Here is a tiny trained network, its code and every weight. The questions are about switching its units off for an input and a target symbol, where a switched-off unit gives its printed mean instead of its output.

import numpy as np


def w(rows, s, z=0):
    codes = np.array(rows[::2]) - 128.0
    scale = np.full(codes.shape[1], s)
    scale[-1] = z or s
    return codes * scale


def f(y):
    return np.maximum(y, 0)


def softmax(a):
    e = np.exp(a - a.max(-1, keepdims=True))
    return e / e.sum(-1, keepdims=True)


def log_softmax(a):
    a = a - a.max(-1, keepdims=True)
    return a - np.log(np.exp(a).sum(-1, keepdims=True))


def net(x, mask):
    ids = ['ΔΣΦΨβεηπτω'.index(c) for c in x.split()]
    T = len(ids)
    res = E[ids] + P[:T]
    u = 0
    for l in range(2):
        r = res
        for j in range(3):
            rows = slice(4 * j, 4 * j + 4)
            q, k, v = (r @ M[l][rows].T for M in (Q, K, V))
            z = softmax(np.where(np.tri(T) > 0, q @ k.T / 4**0.5, -1e9)) @ v
            o = O[l][rows]
            res = res + np.where(mask[u + j], z, o[:, -1]) @ o[:, :-1]
        u += 3
        y = f(res @ A[l][:, :-1].T + A[l][:, -1])
        res = res + np.where(mask[u : u + 16], y, B[l][:, -1]) @ B[l][:, :-1]
        u += 16
    return log_softmax(res[-1] @ U[:, :-1].T + U[:, -1])


Q, K, V, O, A, B = {}, {}, {}, {}, {}, {}
E = w([
[149,62,143,137],'Δ',
[124,97,109,149],'Σ',
[101,130,120,80],'Φ',
[138,63,173,109],'Ψ',
[185,103,62,114],'β',
[100,202,119,55],'ε',
[114,207,200,59],'η',
[33,139,219,174],'π',
[174,191,38,212],'τ',
[238,254,194,121],'ω',
],0.0078)
P = w([
[122,120,125,109],'0',
[177,112,180,178],'1',
[155,125,122,95],'2',
[97,104,113,105],'3',
[114,157,145,194],'4',
[152,128,119,89],'5',
[96,96,114,102],'6',
[109,193,119,187],'7',
[148,120,126,90],'8',
[93,92,113,102],'9',
[114,245,101,187],'10',
[144,111,125,85],'11',
],0.012)
Q[0] = w([
[100,75,89,56],'L0H1',
[160,168,180,138],'L0H1',
[71,98,130,29],'L0H1',
[92,75,90,106],'L0H1',
[227,123,112,53],'L0H2',
[83,178,192,242],'L0H2',
[251,136,138,87],'L0H2',
[245,121,117,58],'L0H2',
[202,75,107,102],'L0H3',
[94,180,181,166],'L0H3',
[177,71,101,89],'L0H3',
[189,70,79,109],'L0H3',
],0.011)
K[0] = w([
[36,105,82,124],'L0H1',
[169,228,171,120],'L0H1',
[23,123,111,132],'L0H1',
[57,55,96,140],'L0H1',
[100,240,98,187],'L0H2',
[210,78,151,67],'L0H2',
[163,251,109,168],'L0H2',
[117,244,92,179],'L0H2',
[120,30,129,79],'L0H3',
[186,206,155,152],'L0H3',
[92,55,121,83],'L0H3',
[91,48,110,101],'L0H3',
],0.011)
V[0] = w([
[84,180,177,76],'L0H1',
[162,211,234,155],'L0H1',
[253,150,200,115],'L0H1',
[69,59,67,82],'L0H1',
[147,26,133,131],'L0H2',
[150,158,247,131],'L0H2',
[118,70,48,122],'L0H2',
[52,13,80,94],'L0H2',
[65,82,70,87],'L0H3',
[143,201,68,145],'L0H3',
[112,232,132,156],'L0H3',
[66,44,130,28],'L0H3',
],0.0045)
O[0] = w([
[106,168,187,95,144],'L0H1',
[169,182,187,131,212],'L0H1',
[239,182,147,132,248],'L0H1',
[63,71,73,92,51],'L0H1',
[83,37,129,143,85],'L0H2',
[212,114,202,116,189],'L0H2',
[45,88,79,150,69],'L0H2',
[2,75,126,134,6],'L0H2',
[83,41,67,135,74],'L0H3',
[74,156,181,162,142],'L0H3',
[124,184,163,170,146],'L0H3',
[103,72,13,102,86],'L0H3',
],0.0046,0.0022)
A[0] = w([
[166,196,182,154,3],'L0N1',
[121,113,53,203,160],'L0N2',
[112,114,121,216,227],'L0N3',
[117,142,191,79,174],'L0N4',
[155,121,159,139,144],'L0N5',
[169,168,118,189,27],'L0N6',
[35,160,165,180,125],'L0N7',
[167,185,158,163,24],'L0N8',
[18,144,107,145,168],'L0N9',
[2,38,141,130,110],'L0N10',
[158,114,153,189,186],'L0N11',
[108,138,144,192,110],'L0N12',
[101,145,49,116,133],'L0N13',
[105,126,208,117,162],'L0N14',
[99,141,40,123,148],'L0N15',
[120,1,89,98,131],'L0N16',
],0.0073,0.0035)
B[0] = w([
[75,31,55,142,254],'L0N1',
[112,168,53,226,164],'L0N2',
[206,164,157,232,185],'L0N3',
[108,205,101,81,214],'L0N4',
[118,173,114,139,188],'L0N5',
[38,69,137,140,194],'L0N6',
[246,48,235,110,164],'L0N7',
[75,30,74,162,233],'L0N8',
[150,230,224,162,160],'L0N9',
[39,70,253,146,168],'L0N10',
[163,160,99,166,209],'L0N11',
[166,69,94,148,158],'L0N12',
[83,183,49,142,158],'L0N13',
[139,170,101,61,192],'L0N14',
[63,176,68,143,166],'L0N15',
[44,43,53,151,201],'L0N16',
],0.0052,0.0044)
Q[1] = w([
[74,147,157,163],'L1H1',
[78,159,161,104],'L1H1',
[94,143,143,208],'L1H1',
[162,107,124,83],'L1H1',
[137,137,146,87],'L1H2',
[144,127,73,63],'L1H2',
[131,125,74,111],'L1H2',
[127,115,139,183],'L1H2',
[44,125,129,183],'L1H3',
[2,109,145,162],'L1H3',
[152,141,184,88],'L1H3',
[204,125,142,68],'L1H3',
],0.0099)
K[1] = w([
[145,205,88,120],'L1H1',
[168,225,130,168],'L1H1',
[134,164,79,92],'L1H1',
[101,85,190,147],'L1H1',
[87,90,148,143],'L1H2',
[111,89,108,230],'L1H2',
[143,143,123,190],'L1H2',
[156,153,148,91],'L1H2',
[138,15,92,76],'L1H3',
[95,1,132,89],'L1H3',
[136,159,197,138],'L1H3',
[114,212,167,162],'L1H3',
],0.0086)
V[1] = w([
[94,124,127,113],'L1H1',
[154,151,14,64],'L1H1',
[155,137,18,103],'L1H1',
[98,126,228,48],'L1H1',
[119,202,203,160],'L1H2',
[90,80,100,94],'L1H2',
[220,85,81,176],'L1H2',
[152,138,71,179],'L1H2',
[107,134,128,3],'L1H3',
[193,118,24,202],'L1H3',
[152,82,132,11],'L1H3',
[78,98,241,187],'L1H3',
],0.0035)
O[1] = w([
[140,109,130,145,117],'L1H1',
[159,142,33,96,170],'L1H1',
[176,145,40,81,183],'L1H1',
[91,110,139,218,36],'L1H1',
[90,163,143,236,139],'L1H2',
[152,81,164,80,82],'L1H2',
[132,192,75,83,209],'L1H2',
[145,167,60,107,196],'L1H2',
[180,37,112,27,26],'L1H3',
[149,206,42,196,248],'L1H3',
[140,36,87,59,35],'L1H3',
[63,92,253,159,106],'L1H3',
],0.0035,0.0015)
A[1] = w([
[140,10,87,9,219],'L1N1',
[145,193,102,31,221],'L1N2',
[139,158,123,110,205],'L1N3',
[37,186,127,47,5],'L1N4',
[3,102,176,164,83],'L1N5',
[164,113,88,171,131],'L1N6',
[182,165,171,107,170],'L1N7',
[24,25,193,129,231],'L1N8',
[170,114,71,191,133],'L1N9',
[34,60,65,68,180],'L1N10',
[60,102,221,15,105],'L1N11',
[46,153,207,41,93],'L1N12',
[115,27,41,147,37],'L1N13',
[148,198,122,45,201],'L1N14',
[82,129,8,143,182],'L1N15',
[127,41,104,190,79],'L1N16',
],0.007,0.0026)
B[1] = w([
[78,10,82,66,227],'L1N1',
[208,95,113,140,243],'L1N2',
[147,145,138,150,198],'L1N3',
[31,165,11,49,155],'L1N4',
[45,216,191,165,173],'L1N5',
[118,152,146,65,203],'L1N6',
[167,121,185,192,214],'L1N7',
[58,154,254,187,203],'L1N8',
[117,159,165,62,236],'L1N9',
[108,77,60,211,235],'L1N10',
[156,33,176,14,182],'L1N11',
[113,118,151,1,175],'L1N12',
[238,60,121,238,197],'L1N13',
[220,74,130,156,228],'L1N14',
[72,207,106,87,255],'L1N15',
[233,58,203,197,169],'L1N16',
],0.0063,0.0045)
U = w([
[138,78,150,190,4],'Δ',
[101,184,148,205,165],'Σ',
[51,148,126,82,96],'Φ',
[130,50,161,122,44],'Ψ',
[130,72,35,136,105],'β',
[105,141,110,53,97],'ε',
[171,88,149,10,119],'η',
[119,134,189,83,112],'π',
[81,255,92,101,181],'τ',
[251,121,178,208,215],'ω',
],0.006,0.0038)

Each question gives the input, a string of symbols that net reads in full, and the target symbol t.
The units are the heads (4 rows each of Q, K, V and O) and the neurons (one row each of A and B). Each row of codes is followed by its name. A weight is (code - 128) times the scale printed after its matrix; where a second scale follows, it is the last column's (O, A, B and U).
mask holds one flag per unit, layer by layer, with each layer's heads first. A switched-off unit (its flag False) gives its mean, the last column of its rows in O or B, instead of its output. The means were averaged over made-up inputs and are rounded, as every weight is.
A unit's drop is (log p(t) with every unit on - log p(t) with that unit switched off) / (log p(t) with every unit on - log p(t) with every unit switched off).
The circuit of an input: a set's keep is (log p(t) with only the set's units on - log p(t) with every unit switched off) / (log p(t) with every unit on - log p(t) with every unit switched off). Starting from the 12 units with the biggest drops (on a tie, the unit counted first), units are removed one at a time, each time the one whose removal leaves the highest keep (on an exact tie, the one counted first), for as long as the keep stays at least 0.8.
units of the circuit, in order: the units of the circuit, biggest drop first
unit that matters most: the unit with the biggest drop
top k neurons: the k neurons with the biggest drops, biggest first
k most important neurons of layer l: the k neurons of layer l with the biggest drops, biggest first
which heads matter: for each layer, one digit per head in row order, 1 if its drop is at least 0.15 and else 0, layers parted by /
drop when u is switched off: that unit's drop, to one decimal
input Δ π β β ω β Ψ Φ, target ω: units of the circuit, in order : L0N7, L0H3, L1N15, L1N1
input Δ ω η Σ η Ψ Ψ Σ τ π, target π: 2 most important neurons of layer 0 : L0N10, L0N7
input η ω ε, target ω: units of the circuit, in order : L1N14, L0H2, L1N2, L1N15
input η Ψ β η π, target ω: units of the circuit, in order : L0N7, L0N3, L1N15
input Φ η β Δ β β η β β β ω β, target ω: units of the circuit, in order : L0H2, L1N14, L1N7
input β β ω Φ Σ Φ β Φ η β Ψ Δ, target β: units of the circuit, in order : L0H3, L0H1, L0N16, L1N10
input ε Φ β Σ β β ε Ψ η Ψ β Σ, target β: unit that matters most : L0H3
input ω Δ β Ψ ω η ω ω Σ, target ω: which heads matter : 010 / 000
input ω η β ω β ω β, target β: which heads matter : 101 / 000
input β β β ε Δ ω Σ β, target τ: which heads matter : 000 / 000
input β β Φ ω Φ β β β Ψ, target β: top 2 neurons : L0N16, L1N1
input β ω η, target ω: which heads matter : 110 / 000
input β η ω π β Σ Ψ β β Δ, target Δ: 3 most important neurons of layer 0 : L0N16, L0N10, L0N4
input β τ ε β Ψ Δ τ Δ ω η, target η: top 2 neurons : L1N11, L1N12
input ε η ε β η ε, target η: which heads matter : 100 / 001
input Φ β ε ω ω Δ, target ω: unit that matters most : L0H2
input Φ β β β β Σ Δ β Σ, target β: 3 most important neurons of layer 1 : L1N10, L1N1, L1N13
input τ β ω ω η Φ, target ω: top 2 neurons : L0N1, L1N14
input β η π π, target π: 3 most important neurons of layer 1 : L1N11, L1N12, L1N8
input π β Σ ω β τ β τ β ω ω β, target ω: unit that matters most : L0H2
input η η β β Φ Ψ β Ψ Φ, target β: 2 most important neurons of layer 1 : L1N10, L1N1
input Ψ Δ β β β ω Ψ β ω ε π, target ω: top 2 neurons : L0N7, L0N3
input ω η η, target ω: 3 most important neurons of layer 1 : L1N14, L1N2, L1N7
input β Δ η π β η Σ, target Σ: top 3 neurons : L0N10, L1N5, L1N8
input Ψ Φ Φ ε ω β ω β ω Ψ, target Ψ: 2 most important neurons of layer 0 : L0N10, L0N16
input η η η Ψ, target Ψ: 2 most important neurons of layer 0 : L0N16, L0N10
input β β ω β β β β ε, target ω: unit that matters most : L0N7
input β β Ψ, target β: 2 most important neurons of layer 1 : L1N1, L1N10
input Σ ω ω η, target η: drop when L0N1 is switched off : 0.1
input β β β Δ η β Σ η η η Φ ε, target η: drop when L1H2 is switched off : 0.2
